In the rows, 128 means zero.
Facts:
Z16 Φ Z890
Z195 Φ Z156 Z259 Z623 Z360
Z202 Φ Z327
Z208 Φ Z327 Z917 Z621
Z235 Φ Z95 Z13 Z405 Z274
Z245 Φ Z606 Z658 Z126 Z730 Z935
Z248 Φ Z372 Z307 Z432 Z63 Z806 Z589
Z282 Φ Z395 Z676 Z588
Z341 Φ Z606 Z212 Z293 Z896 Z806
Z365 Φ Z908 Z935 Z274
Z366 Φ Z632 Z614 Z307 Z126 Z598 Z822 Z67
Z380 Φ Z27 Z157 Z401
Z418 Φ Z815 Z297 Z946 Z192 Z612
Z434 Φ Z600 Z506 Z126 Z885 Z205 Z67 Z222
Z437 Φ Z174 Z547 Z754 Z229 Z506 Z644
Z441 Φ Z693 Z70 Z199 Z231 Z216
Z456 Φ Z247 Z452
Z490 Φ Z864 Z283 Z506 Z274
Z541 Φ Z163 Z525 Z681
Z545 Φ Z229 Z917 Z401
Z554 Φ Z187 Z614 Z324 Z496
Z56 Φ Z908 Z850 Z552
Z590 Φ Z187 Z174 Z971 Z50 Z216 Z251
Z599 Φ Z712 Z713 Z997
Z6 Φ Z614 Z729
Z610 Φ Z295 Z547 Z971 Z124
Z682 Φ Z882 Z247 Z74 Z552 Z157 Z598 Z192 Z274
Z738 Φ Z918 Z157 Z762 Z360 Z890
Z748 Φ Z213 Z283 Z377 Z205 Z896
Z770 Φ Z763 Z293 Z496
Z825 Φ Z247 Z729 Z293 Z612 Z222
Z83 Φ Z163 Z232 Z25
Z834 Φ Z946
Z838 Φ Z587 Z658 Z917 Z762
Z855 Φ Z754 Z259 Z908 Z919 Z32 Z181
Z898 Φ Z156 Z559 Z216
[Z124 Z195 Z199 Z210 Z216 Z248 Z25 Z27 Z324 Z360 Z418 Z441 Z513 Z589 Z632 Z738 Z754 Z788 Z95 Z972 Z997] Ψ 248
[Z126 Z156 Z202 Z205 Z213 Z295 Z297 Z372 Z525 Z590 Z598 Z600 Z606 Z67 Z681 Z682 Z70 Z731 Z763 Z806 Z896 Z918 Z946] Ψ 234
[Z13 Z192 Z235 Z274 Z307 Z32 Z365 Z541 Z547 Z614 Z676 Z713 Z729 Z762 Z770 Z838] Ψ 393
[Z157 Z163 Z174 Z212 Z245 Z326 Z327 Z405 Z490 Z506 Z552 Z559 Z612 Z63 Z658 Z730 Z74 Z748 Z815 Z890 Z964] Ψ 138
[Z16 Z178 Z181 Z231 Z247 Z28 Z293 Z341 Z377 Z401 Z545 Z610 Z712 Z822 Z834 Z850 Z898 Z919] Ψ 973
[Z187 Z208 Z222 Z229 Z232 Z283 Z366 Z380 Z432 Z452 Z50 Z56 Z588 Z599 Z621 Z644 Z654 Z693 Z83 Z855 Z864 Z885 Z971] Ψ 577
[Z251 Z259 Z282 Z395 Z408 Z434 Z437 Z456 Z496 Z554 Z587 Z6 Z623 Z825 Z882 Z908 Z917 Z935] Ψ 361

Known rows:
[155 113 129 142 100 144 105 124 105 154 139 121 123 119 181 128 104 170
 105 118 109 122 121 113 181 201 165 163 128 120 113 136 151 111  90 103
 118 121 122 156 103 114] -> Z898
[131 189 159 121 105 117 107 132 145 177 106 124 147 146 123 110 138 122
 107 120 208 153 112 109 118 112 103 118 116 137 110 119 120 108 128 109
 112 135 138 175 130 122] -> Z83
[112 109 121 131 108 126 139 124 107 154 171 112 142 186 124 125 133 146
 129 122 103 117 127 111 148 172 113 120 113 121 114 127 142 116  93 205
 115 130 121 131 105 114] -> Z456
[139 127 144 131 109 140 144 120 114 154 167 115 165 156 126 109 120 141
 133 114 101 139 154 110 115 140 106 113 112 132 116 128 132 119  93 166
 108 117 122 163 100 115] -> Z282
[114 103 116 138 108 132 127 123 113 184 147 116 131 159 124 134 159 142
 112 119 103 120 123 109 138 157 102 121 142 120 113 150 157 111  90 224
 106 109 127 133 148 128] -> Z434
[155 196 160 122 118 120 106 129 134 155 108 137 159 138 121 112 136 112
 110 120 191 131 121 115 134 112 111 133 114 125 111 121 131 114 123 120
 112 121 140 159 152 132] -> Z599
[119 112 126 116 107 117  99 123 186 144 110 129 177 132 116 148 174 111
 122 121 153 122 115 122 151 109 106 136 111 124 108 115 122 136 131 151
 108 121 121 136 223 161] -> Z770
[124 182 131 122 129 122 110 132 146 129 104 129 125 152 117 104 109 113
 111 123 189 155 127 131 110 112 118 117 108 140 125 118 125 126 140 101
 106 160 157 157  95 119] -> Z232
[120 113 124 120 153 115 107 125 114 108 110 139 125 131 117 155 128 116
 134 121 104 125 121 151 125 114 112 127 148 128 112 140 123 148  92 121
 133 118 126 120 124 106] -> Z67
[124 154 158 119 146 118 168 127 140 118 156 117 118 113 123 117 121 118
 141 171 108 148 170 114 108 109 128 120 113 126 179 122 120 141 200 139
 106 115 126 139 155 159] -> Z513
[113 105 137 119 148 122 148 149 184 110 176 119 118 113 123 125 127 117
 170 155 105 146 131 112 143 112 122 134 105 129 184 125 125 175 191 120
 132 116 121 130 185 176] -> Z324
[122 175 123 119 120 117 138 126 110 113 111 115 132 141 125 132 105 127
 118 121 126 170 122 134 106 106 124 113 133 150 107 119 123 116  93 102
 107 138 120 166  89 110] -> Z525
[111 148 127 122 147 115 111 128 153 117 104 177 122 132 124 121 132 117
 103 119 182 114 118 127 131 109 107 123 118 120 127 121 120 157 162 119
 117 137 127 114 121 129] -> Z864
[135 113 124 129 116 115 152 127 106 128 110 110 122 114 156 137 110 191
 107 114 100 116 119 156 133 155 184 136 172 143 112 140 136 112  90  98
 184 115 122 119  97 111] -> Z401
[141 142 126 121 116 112 142 126 107 105 113 124 126 129 124 140 123 133
 135 121 119 119 120 163 128 139 122 139 111 121 107 128 126 113 102 106
 174 122 135 115 107 103] -> Z918
[113 111 121 119 107 118 114 123 184 104 105 126 145 166 122 145 131 115
 160 122 121 121 118 159 128 106 106 127 118 120 111 123 122 169 175 127
 135 200 140 118 123 125] -> Z192
[130 106 127 121 104 130 115 141 123 133 129 117 116 128 125 112 131 124
 110 111 107 115 123 124 116 125 174 121 124 121 129 122 121 130 110 134
 130 195 129 120  94 125] -> Z815
[123 110 121 151 119 158 118 140 112 122 114 125 122 114 120 112 122 129
 109 118 103 121 121 115 107 116 127 121 195 122 152 120 120 133 122 115
 133 135 125 108  99 133] -> Z506

Rows:
No name comes twice in this set of rows, the named rows included.
[122 130 143 119 155 115 132 133 127 162 134 118 138 109 122 126 174 115
 115 132 100 143 210 116 132 114 106 136 111 130 160 119 128 150 173 204
 108 116 123 146 246 191] => Z248
[117 108 124 173 110 166 142 124 112 111 216 113 122 115 122 132 105 129
 186 118 122 136 121 108 140 169 107 120 182 143 114 124 133 102  88 107
 117 111 122 118  97 123] => Z251

The same objects again, as new rows of numbers:
Known rows:
[154 106 110 150  77 137  81 122 144 155 112 161  71 206 200 131  97 123
 118 184 133  67 122 151 170 107 145 185  89 174 165 157 122  97 171] -> Z738
[132  87 121 144 121 145 120  99 148 120 168 104  86 160 115 129 130 222
 148 220 130  76 175 174 142 106 145 168 101 165 105 154 126  95  96] -> Z825
[133  98 138 141  73 150  55 139 160 130 127 170  72 185 194 101  77 133
 126 162 156  71 123 171 152  99 118 181 101 162 154 139 119 125 182] -> Z195
[109 142 128 150 107 127 190  82 138 137 126 167  84 133  71 142 115 184
 116 107 141 114 141 172 175 111 150 143 117 172  91 204 113  69 143] -> Z682
[119 144 148 162 153 138 185 125 131 127 147  96 133 107 107  92 147 167
 147 122 102 135 137 111 119 141 105  99  95 132  99 125 140 111  96] -> Z885
[146 110 114 136 124  38 116  63 104 136  92 194 103 126  83 128 133  95
  89 149 126 183  59  73 147 148 175 128 158 143 115 157  60  76 203] -> Z545
[110 130 122 142 156 160 153 144 118 140 125 126 142 130  87 119 106 135
  90 105 140 138 116 113 134 178  88  84 118 131 108 145 183 125  95] -> Z372
[ 71 111 108 137 113 141 134 133 140  96 107  68 143  92 126  70  96 132
 121  86 159 122 149 128 131 128 120 101 113 132 116 102 122 138  99] -> Z693
[189 106 139 135 139 166 150 168 126 119 163  78 116 136 195  86 122 144
 159 156  96 106 134 170 127 138 105 112  95 125 128 140 142 107 106] -> Z935
[160  84 137 105 171 123 137 114  96 130 107 169 184  88  86 195 140 118
 103 148 174 207  69  76  93 170 115 101 175 121 109 144 104 132 120] -> Z293
[ 62 152 107 145 115 108  98 111 129 114 157  74 103 131  78  93 131 161
  78 105  94 121 188 139 156 113 132 115  74 110 104 172 119 116 140] -> Z83
[120 172  82 112 120 148  97 144 107 141 116 142 161 151 122 167 156  97
 138 109  98 123 165 119 121  83 134 171 158  65 122  79 140 200 174] -> Z676
[161 130 145 116 122 148  21 165 130 138 159 100 138 142 183 161 116 119
 102 150  95 117 164 119 143  86 106 148  81 118 189 128 151 140 127] -> Z25
[144 142  96 121 143 175 150 145 115 140 106 165 173 147 123 189 159 125
 176 134 135 130 135 104 103 104 127 172 188  89 108  39 155 200 117] -> Z614
[129 164 143 114 135  94 151 142 133 148 141 141 130 158 117 136 170  93
 132 123 123 120  80 120  84 178 135 121 160 101 141 132 149 137 121] -> Z730
[ 95 140  92 167  93 110 176  88 127 136  99 107  90 141 117  94 122 149
 123 111 117 101 146 140 173 128 160 133  84 152  93 171 106  76 131] -> Z380
[143 166 119 120 131 129 132 136 120 123 109 158 147 116 146 123 151  95
 191 112  87 140 137  92 122  82 136 167 189  90 132  21 124 189 178] -> Z547
[103 127 115 161 138 163 163 145 127 130 136  89 142 143  97  92 127 148
 102 113 130 120 132 121 114 166  83  83 100 111  85 142 166 130  91] -> Z432

Rows:
No name comes twice in this set of rows, the named rows included.
[ 89 139  82 181 112  83 158  82 125 139 107 100  90 160 114  74 127 134
 102 122  92 109 152 110 171 140 154 123  78 139  99 144 120  79 131] => Z208
[ 98 151 107 134 132 130 115 137 117 114 141  51 143  96 109 106 132 132
  87  88  88 142 185 123 137 121 118 102  79  99 122 152 130 129  99] => Z232
[169 106 142 140 140 183  67 181 137 152 150 140 130 188 176 149 114 143
 112 183 147  96 121 117 115 142  82 137 106 132 147 118 182 153 111] => Z589
[160 116 145 115 128 156  39 163 129 135 151 111 125 147 195 149 108 122
 111 160 111 112 158 121 139 105 109 147  99 130 179 119 153 146 125] => Z997
[136  83  97 116 122  92 121  94  94 130  91 192 132 129  91 164 112  87
  83 125 168 175  69 113 136 157 157 116 155 121 121 198  66 103 185] => Z16
[167 114 166 119 177  92 116 127  96 121 126 184 166  92  76 166 146 111
 108 137 132 203  60  82 109 154 104  96 170 109 116 165  83 126 164] => Z377
[102 125 129 131 150 147 158 118 130 120 120 126 147  98  88 138 109 146
 110 100 144 140 139 104 133 140 115 108 132 153 113 123 154 128  82] => Z763
[171  91  84 150 122 143 132 140 124 132 133  72 101 163 204  85 116 113
 139 171  88  95 134 134 160 156 132 118  86 138 142 121 146  89  95] => Z587
[139  82 111 139 119 153 130 114 136 119 164  89  88 144 142 121 127 187
 151 187 123  85 162 190 154 108 147 158  95 159 118 156 123  91 101] => Z456
[113 149 150 156 136 117 171 117 142 105 126  90 125  86 141  54 127 124
 149 104 100 142 140 104 135 117 119  91 105 142 113  99 117 114 112] => Z644
[177  86 114 129 130 167 155 150 129 119 154  76 122 122 196 129 129 162
 170 158 117 101 165 185 142 113 137 127  99 154 130 159 129 102  81] => Z882

Now the same objects, written a new way:
Known rows:
[163 167 102 133 114 149 105 144 136  50 108 134 179 134 107 117 110 144
 169 106 139  98 160 119 137 179 143 157 151 117  86 135 143  97 179 129
 147 165 104 100 116 107 158 168 142 156 119] -> Z834
[114 111 153 152 103 121  95 138 125 121 108 125  96 123 101 133 162 140
 101 108 134 158 106 125 183 105 150 129 100 125 140  98 111 152 104 100
 111  73 124 162 119 171 102 121 139  89 124] -> Z126
[169 126 109 168  94 109 117 147 151  91 158 116 123 144 144  90 144 126
 138 165 112  89 164 160 150 146 120 170 121 109 144  88 106 132 205 161
 148 141 122 163 140 159 155 141 188 149  98] -> Z490
[149 167 116  90 131 142 120  94  81 103 107  97 123 131 147 150 128 175
 123 197 173 130 170 139 136 160 164 152  93 140 158 140  95 149 156 151
 130 171 122 165 111 191 207 132 183 132 162] -> Z770
[138 125 124 132 123 129 103 117 127 140 130 131 161 121 120 131 145 121
 129 127 114 134 122 146 114 126 139 111 138 131 138 141 121 129  95 116
 128 135 158 132 139 134 133 151 128 125 132] -> Z210
[105 136 129 131 139 152 126 148 146  45  96 143 133 139  68 108 104 131
 120  74 156 119 169  75 166 165 166 158 113 103 115 133 140 126 127  90
 147 102  89 101 109 137 134 151 140 141 145] -> Z293
[199 158  97  66 173 135 164  48 147 154 167  70 124 165 176 152  73 163
  95 147 125  94 108 132  33 199 107 115 129 118 143 136 155 128 122 173
 155 177 120 114  90 146  86  55 153 149 203] -> Z554
[130 141 123 132  96 118  66 156 112 103  78 123 160 123 118 149 144 165
 174 102 138 153 104 146 157  95 147 126 132 142  94 131 128 134 135 110
  99 123 153 148 123 134 105 112 137  91 114] -> Z297
[189 149 122  80 181 114 177  77 139 185 160  95 149 140 156 132  74 126
  94 114 103 138 114 107  48 153 136 106 149 127 170 181 146 118 122 142
 135 139 135 104 112 127  93  72  97 150 170] -> Z408
[116 107 152 150 109 125  81 131 125 113 122 119 102 130 106 124 137 125
 107 109 135 159 109 125 168  99 150 123 103 119 152 107 109 154  95  99
 116  76 141 163 124 189 120 126 141 109 126] -> Z896
[106 126 151 139 105 139  73 115 126 119 138 132 111 145 105 134 143 115
 102 138 160 162 107 125 149 111 155 125 116 108 139 117 114 143  72  89
 116 100 148 182 137 174 131 134 140 113 131] -> Z372
[123 163 135  86 141 126 119 136  67  95  50 107 126 117 115 160 131 170
 131 136 179 159 166 113 176 116 191 147  73 156 160 166 103 150 157 121
 103 124 110 148 100 184 177  98 156 111 167] -> Z729
[ 92 132 160 149  94 122 130 146 131 126 139 147 105 116  80 121 143 133
 130 142 141 146 145 109 163 121 149 191 123 120 147 141 113 122 146  97
 146  87  80 151 133 107 153 134 119  91 105] -> Z658
[157 145 127 162  77 131 111 122 153 107 186 123 112 154 137 111 132 136
 121 191 148 111 158 155 142 160 125 191 133  93 131  97 107 131 175 137
 162 128 102 180 136 144 173 155 167 138 100] -> Z245
[105 128 153 151 103 121 117 154 137 103 131 139 110 136  94 114 133 115
 125 141 147 147 153 119 168 125 148 180 114 107 144 124 111 135 148 112
 133  96  96 161 135 144 148 138 135 118 105] -> Z730
[ 90 118 150 147 134 118 109 121 168 111 129 135  74 190 139 145  87 114
 143  59 167 128  66 124 123 115  83  69 143 151  76  65 162 116 133 101
 110  90 130  72 106 130  51  95 113 152 127] -> Z222
[119 147 156  89 141 134 136 120  79 112  77 126 105 120 104 142 128 146
  90 161 185 181 168 103 191 109 195 151  75 140 184 159  88 157 132 113
 113 107 112 170 108 197 192 125 135 133 162] -> Z307
[136 124 118 132 118 136  99 117 117 130 132 135 159 116 121 128 144 124
 124 126 111 133 129 140 120 127 145 115 139 126 131 142 121 128  95 116
 126 128 152 129 139 133 132 155 128 124 126] -> Z513

Rows:
No name comes twice in this set of rows, the named rows included.
[ 87 107 134 150 118 111 137 185 137  99 121 129 116 122 100  92 141 114
 135 108 111 117 159 115 180 116 134 167  85 120 162 108 114 138 164 114
 133  88  94 133 134 138 138 120 179 113 116] => Z506
[205 136  95 107 165 110 211  67 138 196 179  68 117 122 195 123  93 160
  90 150  70  77 115 145  53 187  93 116 119 133 161 115 143 115 165 203
 166 169 123 117 101 111  85  65 152 145 176] => Z437
[206 166 103  75 167 121 159  59 141 146 150  63 134 175 162 152  60 166
  96 134 139 122 105 115  56 193 129 114 130 128 136 142 154 111 147 161
 143 154 121 121  82 151  74  54 136 154 196] => Z6
[148 147 125  57 183 130 174  87 135 156 117  81 120 151 122 145  66 146
  97  95 128 140 101  79  66 161 142 111  97 122 150 173 163 136 107 121
 130 126 101  99  85 145  72  31 119 134 207] => Z496
[124 155 118 127 125 146 126 177 134  51  68 144 150 121  73 109 109 142
 155  77 146 115 165  83 179 146 161 154 120 117  89 146 148 108 162 109
 128 115  88 104 119 110 121 157 120 149 130] => Z247
[198 162  96 136  93 128  61 118 125  90 116 118 161 136 151 147 125 170
 163 143 137 111 114 161 122 158 132 129 164 135  71 110 132 125 170 145
 127 164 159 148 120 133 118 139 153 132 136] => Z418
[159 115 126 173 125 112 137 109 154 140 167 146  93 175 192 129  95 107
 143 132 137 101  91 164 109 113  54  67 182 134  53  46 151 106 166 163
 116 146 166 114 138  96  85 137  93 185  89] => Z56
[222 157 115  80 178 116 159  53 138 186 183  87 152 155 184 128  69 112
  95 144 102 130 113 125  24 160 143 102 171 122 169 190 135 106 128 157
 138 174 149 105 113 131 114  97  92 162 171] => Z282
[ 97 122 133 124 106 113  90 161 133 116 128 145 181 122 107  99 139  72
 163  93 112 151 154 136 111 102 154 138 144 137 187 201  97 124 143  75
 119 127 133  97 157 137 175 139 154 129 102] => Z163
[144 122 133 152 117 112  89  68 172 156 203 146 142 182 200 128 105  68
 156 110 130 112  82 194  34 129  72  47 208 163 108 113 134  91 126 112
 129 163 191  54 127 119 100 162 123 180  96] => Z83
[ 70 117  95 103 152 175 158 148 125  73 104 154 166 115  81 110 137 103
 130 127 113  81 179  94 119 150 116 147 113  84 112 158 147 135  81 121
 145 163 111 110 148  86 165 159 141 145 137] => Z231

Now the same objects, written a new way:
Known rows:
[146 123 145  87 116 119 163 102 142  99 125 145  70 151] -> Z372
[130  85 132 146 161  99 158 206 133 152 132 140 149 141] -> Z95
[139 177 148 155 171 103  89 112 128 130 143 169 130 145] -> Z208
[139  96 131 136 157 103 156 188 123 144 124 158 156 138] -> Z589
[132 121 142 138 151  98 116 231 131 154 120 132 164 138] -> Z441
[130 136 119 122 132  71 149 142 134 123 145  92  99 128] -> Z850
[156 118 115 142 140  82  93  30 140 127 129 146 107 152] -> Z713
[144 120 145  92 115 116 160 109 148 101 129 135  71 153] -> Z205
[126 122 133 134 153 122 101  72 139 137 139 130  95 145] -> Z235
[121 146 129 117 131  65 126 141 134 128 137  97  98 124] -> Z610
[139 105 134 145 152  99 144 227 131 152 126 141 155 139] -> Z124
[143  98 134 111 116 117 153  80 135 135 129 117 107 142] -> Z212
[141 124 123 141 150 128 115  85 138 136 142 131  95 146] -> Z13
[136 165 136 150 184 109  91 141 133 140 140 158 116 147] -> Z855
[153 169 128 154 177 113 103 149 130 138 140 157 116 147] -> Z644
[126 140 124 117 130  67 135 134 132 123 142  99 104 125] -> Z28
[149 163 126 150 182 114 105 134 128 134 140 160 118 149] -> Z885
[143 123 146  93 115 117 161 110 147 101 130 135  73 154] -> Z126

Rows:
No name comes twice in this set of rows, the named rows included.
[138  99 132 139 157  99 154 198 128 148 128 148 159 139] => Z632
[119 144 136 121 127  64 132 121 133 121 143 102 106 124] => Z545
[147 137 125 132 146 133 115  68 131 129 135 141 103 144] => Z307
[144 107 135 116 111 117 144 102 139 139 130 110 107 142] => Z174
[142  95 134 109 119 116 146  89 137 130 134 104 118 147] => Z612
[146 148 124 154 179  60  71  87 134 134 130 173 124 154] => Z599
[129 133 136 132 150 125  98  70 137 135 137 132  99 144] => Z365
[137  97 139 147 152  96 151 208 132 146 133 145 161 141] => Z27
[137 122 150  90 114 115 146 112 148 104 130 133  74 154] => Z731
[141 123 108 129 124  21 127  90 137 118 134 111 106 133] => Z712

